Below are the code and all the weights of a small trained network. Each question names an input and a class and asks about switching units off, where a switched-off unit gives its printed mean instead of its output.

import numpy as np


def w(rows, s, z=0):
    codes = np.array(rows[::2]) - 128.0
    scale = np.full(codes.shape[1], s)
    scale[-1] = z or s
    return codes * scale


def f(y):
    return y / 2 * (1 + np.tanh(0.7978845608 * (y + 0.044715 * y**3)))


def log_softmax(a):
    a = a - a.max(-1, keepdims=True)
    return a - np.log(np.exp(a).sum(-1, keepdims=True))


def net(x, mask):
    res = np.array(x, float).reshape(1, 7) / 4 @ E
    y = f(res @ A[0][:, :-1].T + A[0][:, -1])
    res = res + np.where(mask, y, B[0][:, -1]) @ B[0][:, :-1]
    return log_softmax(res[-1] @ U[:, :-1].T + U[:, -1])


A, B = {}, {}
E = w([
[123,95,107,152,125,136,137,117],'x0',
[112,210,67,86,148,233,131,76],'x1',
[138,134,134,116,129,126,132,130],'x2',
[220,137,187,191,50,175,43,86],'x3',
[100,154,164,126,140,131,105,137],'x4',
[204,126,93,184,191,186,106,253],'x5',
[109,121,125,143,122,134,124,130],'x6',
],0.012)
A[0] = w([
[133,54,195,150,142,47,114,188,51],'neuron 1',
[48,111,66,89,215,66,189,188,95],'neuron 2',
[91,188,95,113,143,229,145,93,65],'neuron 3',
[138,92,156,148,106,13,125,187,69],'neuron 4',
[156,99,120,144,200,173,105,226,171],'neuron 5',
[123,189,62,97,156,227,109,104,37],'neuron 6',
[136,100,162,147,89,57,134,164,14],'neuron 7',
[217,135,162,191,12,172,37,103,3],'neuron 8',
[77,123,74,83,155,89,141,177,45],'neuron 9',
[87,179,112,177,133,69,129,50,184],'neuron 10',
[170,164,122,138,145,127,122,175,46],'neuron 11',
[117,138,167,94,92,122,168,87,163],'neuron 12',
[94,127,122,115,173,122,202,156,27],'neuron 13',
[157,137,108,164,160,174,129,227,151],'neuron 14',
[179,128,108,145,175,155,101,211,179],'neuron 15',
[133,135,110,101,143,194,139,68,69],'neuron 16',
[79,86,168,44,49,70,141,42,171],'neuron 17',
],0.011,0.003)
B[0] = w([
[157,154,70,203,151,119,170,218,212],'neuron 1',
[170,142,192,108,206,189,58,48,246],'neuron 2',
[155,132,81,166,144,112,164,192,206],'neuron 3',
[165,168,91,177,155,109,187,175,207],'neuron 4',
[73,71,84,55,63,92,137,89,225],'neuron 5',
[158,157,71,211,173,99,211,204,209],'neuron 6',
[161,164,115,154,147,98,175,199,179],'neuron 7',
[182,168,186,129,178,244,70,49,252],'neuron 8',
[192,134,176,144,140,181,80,106,188],'neuron 9',
[102,105,137,128,69,62,133,116,182],'neuron 10',
[112,107,141,105,107,126,152,108,162],'neuron 11',
[92,108,133,111,98,78,93,142,179],'neuron 12',
[164,141,170,111,183,177,101,97,178],'neuron 13',
[55,70,137,59,53,68,156,67,218],'neuron 14',
[79,95,117,75,95,82,131,97,217],'neuron 15',
[146,131,71,147,150,103,170,167,174],'neuron 16',
[48,85,83,64,70,100,124,97,251],'neuron 17',
],0.011,0.018)
U = w([
[47,62,118,77,41,54,123,100,182],'0',
[181,135,196,132,196,188,47,83,197],'1',
[156,141,81,197,165,79,210,250,3],'2',
],0.012,0.0026)

Each question gives the input, the list of numbers given to net, and the class t.
The units are the neurons (one row each of A and B). Each row of codes is followed by its name. A weight is (code - 128) times the scale printed after its matrix; where a second scale follows, it is the last column's (A, B and U).
mask holds one flag per neuron, in row order. A switched-off neuron (its flag False) gives its mean, the last column of its row in B, instead of its output. The means were averaged over made-up inputs and are rounded, as every weight is.
A unit's drop is (log p(t) with every unit on - log p(t) with that unit switched off) / (log p(t) with every unit on - log p(t) with every unit switched off).
The circuit of an input: a set's keep is (log p(t) with only the set's units on - log p(t) with every unit switched off) / (log p(t) with every unit on - log p(t) with every unit switched off). Starting from the 12 units with the biggest drops (on a tie, the unit counted first), units are removed one at a time, each time the one whose removal leaves the highest keep (on an exact tie, the one counted first), for as long as the keep stays at least 0.8.
units of the circuit, in order: the units of the circuit, biggest drop first
top k neurons: the k neurons with the biggest drops, biggest first
drop when u is switched off: that unit's drop, to one decimal
input [2,5,1,-7,2,4,-1], class 1: units of the circuit, in order	neuron 2
input [0,8,7,-8,7,-2,-4], class 1: top 2 neurons	neuron 2; neuron 9
input [-2,7,3,-6,4,-1,-6], class 2: top 2 neurons	neuron 6; neuron 8
input [7,7,3,-2,-7,8,-5], class 0: top 2 neurons	neuron 14; neuron 5
input [1,-6,-4,6,-3,3,0], class 1: top 4 neurons	neuron 8; neuron 6; neuron 3; neuron 16
input [7,5,6,1,2,5,5], class 0: top 3 neurons	neuron 14; neuron 5; neuron 1
input [-5,-7,2,5,2,-6,-7], class 2: top 3 neurons	neuron 1; neuron 4; neuron 7
input [6,5,3,-4,6,1,7], class 2: top 3 neurons	neuron 8; neuron 6; neuron 3
input [-2,4,-3,-2,4,3,-7], class 2: top 2 neurons	neuron 6; neuron 17
input [-6,6,5,2,-8,5,6], class 2: top 4 neurons	neuron 6; neuron 17; neuron 3; neuron 16
input [-3,-6,-5,2,-6,7,7], class 0: top 3 neurons	neuron 14; neuron 5; neuron 15
input [-5,8,-4,0,4,4,1], class 2: drop when neuron 6 is switched off	0.1
input [6,-3,8,-4,0,-3,-3], class 1: drop when neuron 5 is switched off	0.2
input [1,6,-4,3,0,5,-2], class 2: units of the circuit, in order	neuron 6
input [7,6,8,-5,-7,7,-7], class 0: drop when neuron 5 is switched off	0.5
input [-4,-2,8,0,6,6,-4], class 0: drop when neuron 3 is switched off	0.0
